Here is a tiny trained network, its code and every weight. The questions are about switching its units off for an input and a target symbol, where a switched-off unit gives its printed mean instead of its output.

import numpy as np


def w(rows, s, z=0):
    codes = np.array(rows[::2]) - 128.0
    scale = np.full(codes.shape[1], s)
    scale[-1] = z or s
    return codes * scale


def norm(h):
    return h / np.sqrt((h * h).mean(-1, keepdims=True) + 1e-5)


def f(y):
    return np.maximum(y, 0)


def softmax(a):
    e = np.exp(a - a.max(-1, keepdims=True))
    return e / e.sum(-1, keepdims=True)


def log_softmax(a):
    a = a - a.max(-1, keepdims=True)
    return a - np.log(np.exp(a).sum(-1, keepdims=True))


def net(x, mask):
    ids = ['Θγδεζηλμξστφψ'.index(c) for c in x.split()]
    T = len(ids)
    res = E[ids] + P[:T]
    r = norm(res)
    for j in range(3):
        rows = slice(4 * j, 4 * j + 4)
        q, k, v = (r @ M[0][rows].T for M in (Q, K, V))
        z = softmax(np.where(np.tri(T) > 0, q @ k.T / 4**0.5, -1e9)) @ v
        o = O[0][rows]
        res = res + np.where(mask[j], z, o[:, -1]) @ o[:, :-1]
    y = f(norm(res) @ A[0][:, :-1].T + A[0][:, -1])
    res = res + np.where(mask[3:11], y, B[0][:, -1]) @ B[0][:, :-1]
    return log_softmax(norm(res)[-1] @ U[:, :-1].T + U[:, -1])


Q, K, V, O, A, B = {}, {}, {}, {}, {}, {}
E = w([
[80,133,136,163,96,114,150],'Θ',
[135,77,169,79,133,125,252],'γ',
[54,126,103,77,179,145,96],'δ',
[108,141,105,111,149,85,103],'ε',
[53,123,139,130,198,91,114],'ζ',
[75,133,79,100,72,141,157],'η',
[76,115,146,134,151,76,100],'λ',
[74,78,115,173,160,72,146],'μ',
[55,121,112,118,107,140,168],'ξ',
[127,169,196,88,90,164,124],'σ',
[72,170,146,162,180,113,138],'τ',
[83,91,219,173,88,180,71],'φ',
[119,185,79,133,116,82,153],'ψ',
],0.02)
P = w([
[195,45,127,206,147,235,35],'0',
[33,178,158,192,112,159,164],'1',
[15,177,182,170,120,136,156],'2',
[106,254,118,169,113,143,190],'3',
[67,201,172,161,99,139,162],'4',
[95,195,182,191,71,97,151],'5',
[111,214,185,188,70,85,161],'6',
[70,172,211,133,101,79,129],'7',
[98,189,205,136,81,62,129],'8',
[111,205,182,91,126,61,120],'9',
[153,227,162,106,112,48,126],'10',
[138,214,194,67,117,35,109],'11',
[152,207,206,64,119,22,106],'12',
[121,203,215,38,97,74,122],'13',
],0.0085)
Q[0] = w([
[106,156,173,121,132,103,145],'h1',
[142,119,104,109,142,131,107],'h1',
[125,105,133,123,141,127,148],'h1',
[127,131,136,131,118,133,126],'h1',
[150,115,123,126,140,154,131],'h2',
[118,121,92,159,137,154,99],'h2',
[104,140,135,138,117,120,139],'h2',
[112,137,137,109,133,130,151],'h2',
[122,157,142,142,119,115,95],'h3',
[191,65,135,93,84,213,114],'h3',
[153,115,144,155,126,179,83],'h3',
[252,45,136,143,159,242,84],'h3',
],0.035)
K[0] = w([
[200,55,77,131,105,181,87],'h1',
[110,166,164,133,83,115,137],'h1',
[79,144,125,133,108,137,130],'h1',
[142,135,125,124,149,124,126],'h1',
[127,171,122,105,159,119,172],'h2',
[83,145,135,95,102,111,138],'h2',
[143,79,148,130,114,185,78],'h2',
[153,78,126,110,141,124,83],'h2',
[121,142,180,137,167,130,105],'h3',
[81,63,32,139,63,207,88],'h3',
[55,142,111,184,138,127,117],'h3',
[74,120,4,247,197,135,75],'h3',
],0.021)
V[0] = w([
[232,135,114,181,75,76,78],'h1',
[65,176,129,105,194,81,121],'h1',
[55,142,100,84,115,121,39],'h1',
[46,229,174,192,80,126,141],'h1',
[127,36,88,83,89,160,40],'h2',
[45,230,174,87,79,109,116],'h2',
[162,171,53,51,99,169,141],'h2',
[171,177,252,104,97,123,59],'h2',
[145,82,146,171,230,112,213],'h3',
[84,177,145,116,122,199,114],'h3',
[109,55,54,82,61,147,167],'h3',
[52,129,37,160,127,70,90],'h3',
],0.024)
O[0] = w([
[93,215,156,187,124,27,7,85],'h1',
[217,109,161,189,118,208,172,103],'h1',
[158,36,126,156,135,212,48,140],'h1',
[66,200,109,210,138,252,163,136],'h1',
[87,21,37,110,154,103,16,187],'h2',
[181,245,58,46,92,178,115,72],'h2',
[192,152,141,44,187,77,39,24],'h2',
[146,200,12,141,16,65,125,161],'h2',
[38,60,111,48,87,101,193,117],'h3',
[145,177,176,80,107,173,35,213],'h3',
[251,136,69,102,131,89,195,69],'h3',
[133,49,10,179,171,168,80,2],'h3',
],0.015,0.023)
A[0] = w([
[150,60,157,122,49,219,150,252],'n1',
[253,132,66,156,164,127,120,31],'n2',
[105,68,87,139,101,142,77,200],'n3',
[173,75,120,68,149,23,35,76],'n4',
[154,131,217,65,131,153,152,200],'n5',
[155,66,132,171,178,119,144,103],'n6',
[103,94,108,54,172,187,121,105],'n7',
[157,53,202,147,187,121,127,233],'n8',
],0.024,0.0025)
B[0] = w([
[199,148,66,135,178,70,101,253],'n1',
[19,176,118,130,122,252,189,133],'n2',
[166,174,128,156,90,115,170,194],'n3',
[205,106,184,70,52,226,215,225],'n4',
[113,215,94,100,122,66,149,206],'n5',
[160,124,203,169,204,112,123,156],'n6',
[64,157,85,97,151,136,53,167],'n7',
[132,218,89,167,138,82,166,213],'n8',
],0.024,0.017)
U = w([
[108,112,124,71,133,47,225,252],'Θ',
[160,95,101,202,128,40,110,102],'γ',
[88,162,64,103,252,86,125,92],'δ',
[211,116,82,106,184,114,136,161],'ε',
[102,110,150,177,184,62,140,20],'ζ',
[132,166,34,98,70,106,102,144],'η',
[189,146,85,159,193,53,142,35],'λ',
[75,112,104,149,111,103,128,20],'μ',
[169,59,178,146,88,134,139,125],'ξ',
[149,222,202,137,151,89,90,230],'σ',
[2,85,166,147,141,182,138,89],'τ',
[104,105,155,44,151,204,134,140],'φ',
[132,176,123,146,137,224,234,124],'ψ',
],0.0084,0.0026)

Each question gives the input, a string of symbols that net reads in full, and the target symbol t.
The units are the heads (4 rows each of Q, K, V and O) and the neurons (one row each of A and B). Each row of codes is followed by its name. A weight is (code - 128) times the scale printed after its matrix; where a second scale follows, it is the last column's (O, A, B and U).
mask holds one flag per unit, heads first, then neurons. A switched-off unit (its flag False) gives its mean, the last column of its rows in O or B, instead of its output. The means were averaged over made-up inputs and are rounded, as every weight is.
A unit's drop is (log p(t) with every unit on - log p(t) with that unit switched off) / (log p(t) with every unit on - log p(t) with every unit switched off).
The circuit of an input: a set's keep is (log p(t) with only the set's units on - log p(t) with every unit switched off) / (log p(t) with every unit on - log p(t) with every unit switched off). Starting from all 11 units, units are removed one at a time, each time the one whose removal leaves the highest keep (on an exact tie, the one counted first), for as long as the keep stays at least 0.8.
units of the circuit, in order: the units of the circuit, biggest drop first
unit that matters most: the unit with the biggest drop
top k neurons: the k neurons with the biggest drops, biggest first
heads that matter: for each layer, one digit per head in row order, 1 if its drop is at least 0.15 and else 0, layers parted by /
drop when u is switched off: that unit's drop, to one decimal
input τ τ σ τ τ τ τ τ Θ τ Θ λ δ, target ψ: unit that matters most : h1
input η λ τ σ ξ δ ψ η ξ μ φ η, target φ: units of the circuit, in order : h2; n4
input η τ μ, target φ: units of the circuit, in order : h2; n4
input λ ε ζ τ τ γ τ ξ Θ σ γ τ, target γ: units of the circuit, in order : h2; h1
input ε Θ τ σ ε γ σ σ σ λ, target ξ: units of the circuit, in order : n4; h2
input τ ψ τ τ τ η, target ψ: units of the circuit, in order : n2; h3
input ε τ ξ ε σ γ Θ, target ξ: units of the circuit, in order : h1; n4
input σ η σ τ σ τ τ τ τ τ τ φ τ δ, target η: heads that matter : 010
input η γ γ τ σ τ τ σ ξ, target φ: heads that matter : 110
input σ η η τ τ σ, target η: heads that matter : 010
input η γ Θ σ ζ, target φ: top 2 neurons : n4; n1
input ξ τ ψ γ η τ η τ τ γ, target δ: top 2 neurons : n7; n4
input ξ γ η τ τ η, target δ: units of the circuit, in order : h2; n8
input η τ τ ξ σ Θ μ τ η λ, target φ: top neuron : n4
input Θ τ τ λ η τ η σ, target τ: heads that matter : 110
input ξ τ τ τ σ τ τ ξ, target δ: heads that matter : 110
input σ Θ η, target η: heads that matter : 010
input ε λ Θ, target ξ: heads that matter : 100
input ε ξ τ γ μ σ, target ξ: heads that matter : 110
input σ σ τ ε τ λ γ σ τ φ ε, target η: heads that matter : 010
input γ γ τ τ τ η γ ξ λ τ η η γ τ, target Θ: unit that matters most : h1
input δ η ψ τ λ τ ψ τ τ ξ τ ξ, target ε: heads that matter : 100
input η τ τ, target φ: heads that matter : 010
input η τ σ δ σ σ γ σ, target φ: heads that matter : 110
input τ τ γ τ γ γ τ η τ σ τ σ λ, target ψ: drop when h1 is switched off : 1.0
input Θ τ τ τ σ τ λ ε σ σ ζ τ, target τ: drop when h1 is switched off : 0.6
input σ γ ξ φ η τ τ φ Θ τ ζ ξ, target η: drop when h2 is switched off : 1.4
input γ ξ τ, target Θ: drop when n6 is switched off : 0.0
